Each row has a name. Each piece below is followed by the name of the row it came from, unless a question asks for something else. Each question is about the rows just above it. Places in a row count from 0.

q66: [  7  16 -16  -6  20   4   9   1 -14  -9   3   5  -9  -9  11  -4 -19  -9
   5  16   0   2 -17  -2 -10   0  -6  11  -4 -18  -3   2   6  19  12 -39
  -7  -2  79  22   3   5  11  12 -17  -2  10  -8 -13   0  -8 -16  -4   5
   4 -20   6   0 -23   1]
q773: [-111   24  -69  -26    7   18   29   38   -4  -31 -111   89   44  -34
   27   41  -91  -11   64   71    0  -24  -17   -5 -106   14  -51   17
  -18  -58   21   30    0   64   31  -85  -24  -15   79   69   75   54
    0   26 -111   21   74  -21  -16   21  -25  -73    5  -13   -7 -111
   10  -10  -45  -14]
q920: [ 25 -22 -11   2 -48 -19 -37  40 -34 -14   5  17   4 -57  18  -9 -16  23
  26  -9   8   2 -17   9 -12   7   2  -8 -21 -15  19  29 -25  -4  22   2
  13 -13  79  20  41  29 -12  -7  10   0  34  -3  22 -29  -8  -4 -22  35
  -5 -25 -18  -2  24  28]
q795: [  -3  -53 -113   42  -71   67    8   42  -14    1   56   72  114   -6
    6   85  -33   16   70   53   55   -7  -17   25  -96   26  -25   -3
  -65  -52   25   73   23   36  -15    1   -4  -39   79   -2   74   72
  -10  -14  -63  -30   94   25   82    6   50  -76   12  -19   47  -79
  -18   60   28  -13]
q705: [ -71   26  -63   28  -96  -52    1  -30   36   72  -13 -113   23   70
   42   73  -39  -79    6  114   85  -33  -33  -76   79   -7   82   74
  -33  -65  -10  -14   42   -2   -4   50  -18   60  -19  -17  -25   72
    6    1   53    8   -6   -3   12  -15   25   16   47   67   94   56
   25  -53   -4  -14]
q: [-111   24  -69  -26    7   18   29   38   -4  -31 -111   89   44  -34
   27   41  -91  -11   64   71    0  -24  -17   -5 -106   14  -51   17
  -18  -58   21   30    0   64   31  -85  -24  -15   79   69   75   54
    0   26 -111   21   74  -21  -16   21  -25  -73    5  -13   -7 -111
   10  -10  -45  -14]  q773
[  94   25   82    6   50  -76   12  -19   47  -79  -18   60   28  -13
   -3  -53 -113   42  -71   67    8   42  -14    1   56   72  114   -6
    6   85  -33   16   70   53   55   -7  -17   25  -96   26  -25   -3
  -65  -52   25   73   23   36  -15    1   -4  -39   79   -2   74   72
  -10  -14  -63  -30] is which row reordered?  q795
Which row holds [ 25 -22 -11   2 -48 -19 -37  40 -34 -14   5  17   4 -57  18  -9 -16  23
  26  -9   8   2 -17   9 -12   7   2  -8 -21 -15  19  29 -25  -4  22   2
  13 -13  79  20  41  29 -12  -7  10   0  34  -3  22 -29  -8  -4 -22  35
  -5 -25 -18  -2  24  28]?  q920
[94 25] begins in row and place  q795, 46

q845: [  0  37 -13   3  -4  16   0  37  -1]
q443: [ -2  36 -14 -71  -4 -42  -3 -12  -1]
q78: [  1 -65   8  17   8  50   0  16   1]
q509: [ -2  36 -14 -71 -71 -42  -3 -12   1]
q467: [ 1 27 13 13 -4 10 13 13 -3]
q710: [ -4  -2 -71  36 -15 -42  -3  -1 -12]
q939: [  2  26   5 112  14 -34   1  -5  -2]
The value that q467 holds more than once:  [13]
Which value appears more than once in q509?  [-71]
q: [  1 -65   8  17   8  50   0  16   1]  q78
Put [ -1 -12  -3 -42  -4 -71 -14  36  -2] back in order: which row is it?  q443
Put [-13  -4  -1   0   0   3  16  37  37] back in order: which row is it?  q845

q247: [ -48   -9  -26  -10  -44  -15   17   14   -3   31  -18   86 -113   63
   20  -54   37   27   50   23]
q960: [ 39  17  30 -38 -42 -22 -31 -15 -38 -17   4  69 -38 -15 -30  19 -27 -15
 -11  53]
q723: [ 72 -42 -20 -47 -47 -58 -42 -58 -58 -23  25   4   1 -30 -59  60 -50  55
 -16  50]
q110: [ 56 -28  -9 -39 -48  -9 -26 -10 -44 -15  17  17  -3 -27 -43  46 -39  41
 -10  49]
q557: [ 12 -14   9  56 -44  -8 -17 -35 -34 -14   8  21  59 -27 -11  13 -38   8
 -51  17]
q761: [ 36 -14  18 -44 -12  -4 -32   3 -21   2   0  54 -88  27 -29  11 -16  58
   4  63]
q475: [ 71   3   6 -24 -52 -39 -36 -13 -58 -28  29  53 -21 -43 -65  53 -46  76
   6  60]
q130: [  44  -79  -49  -75  -21  -14  -49  -37  -33  -26   12 -109   78  -24
  -21   70  -40  -22  -88   -8]
q516: [ 12  13   9 -44 -44  -8 -17 -35 -34 -14   8  21  59 -27 -11  13 -38   8
 -51  17]
Which row holds these entries in another order? [-48 -44 -43 -39 -39 -28 -27 -26 -15 -10 -10  -9  -9  -3  17  17  41  46
  49  56]  q110
Row and place where [13  9] starts:  q516, 1
[ 72 -42 -20 -47 -47 -58 -42 -58 -58 -23  25   4   1 -30 -59  60 -50  55
 -16  50] is in which row?  q723
q: [ 12 -14   9  56 -44  -8 -17 -35 -34 -14   8  21  59 -27 -11  13 -38   8
 -51  17]  q557
Row and place where [-48  -9 -26 -10 -44 -15  17  17  -3] starts:  q110, 4

q394: [ 3 22 22 22]
q844: [ 0 24 22 22]
q62: [   7   30 -109  -43]
q329: [ -3 -12  -3   3]
q262: [ -8  -8 -67 -16]
[ 0 24] begins in row and place  q844, 0
Repeated in q262:  [-8]
Row and place where [22 22 22] starts:  q394, 1
Repeated in q394:  [22]
The value that q329 holds more than once:  [-3]
Row and place where [ -3 -12] starts:  q329, 0

q593: [-16 -29 -19  91   2  10 -77]
q392: [  2  10 -78 -16 -77 -20 -29]
q278: [  2  10  91 -16 -77 -20 -29]
q: [  2  10  91 -16 -77 -20 -29]  q278
Put [-29 -77  10 -20   2  91 -16] back in order: which row is it?  q278
Where does [  2  10  91 -16] start? Give its row and place.  q278, 0
Put [ 10 -77 -16 -29 -19  91   2] back in order: which row is it?  q593
Put [-16 -77 -20 -29   2  10  91] back in order: which row is it?  q278

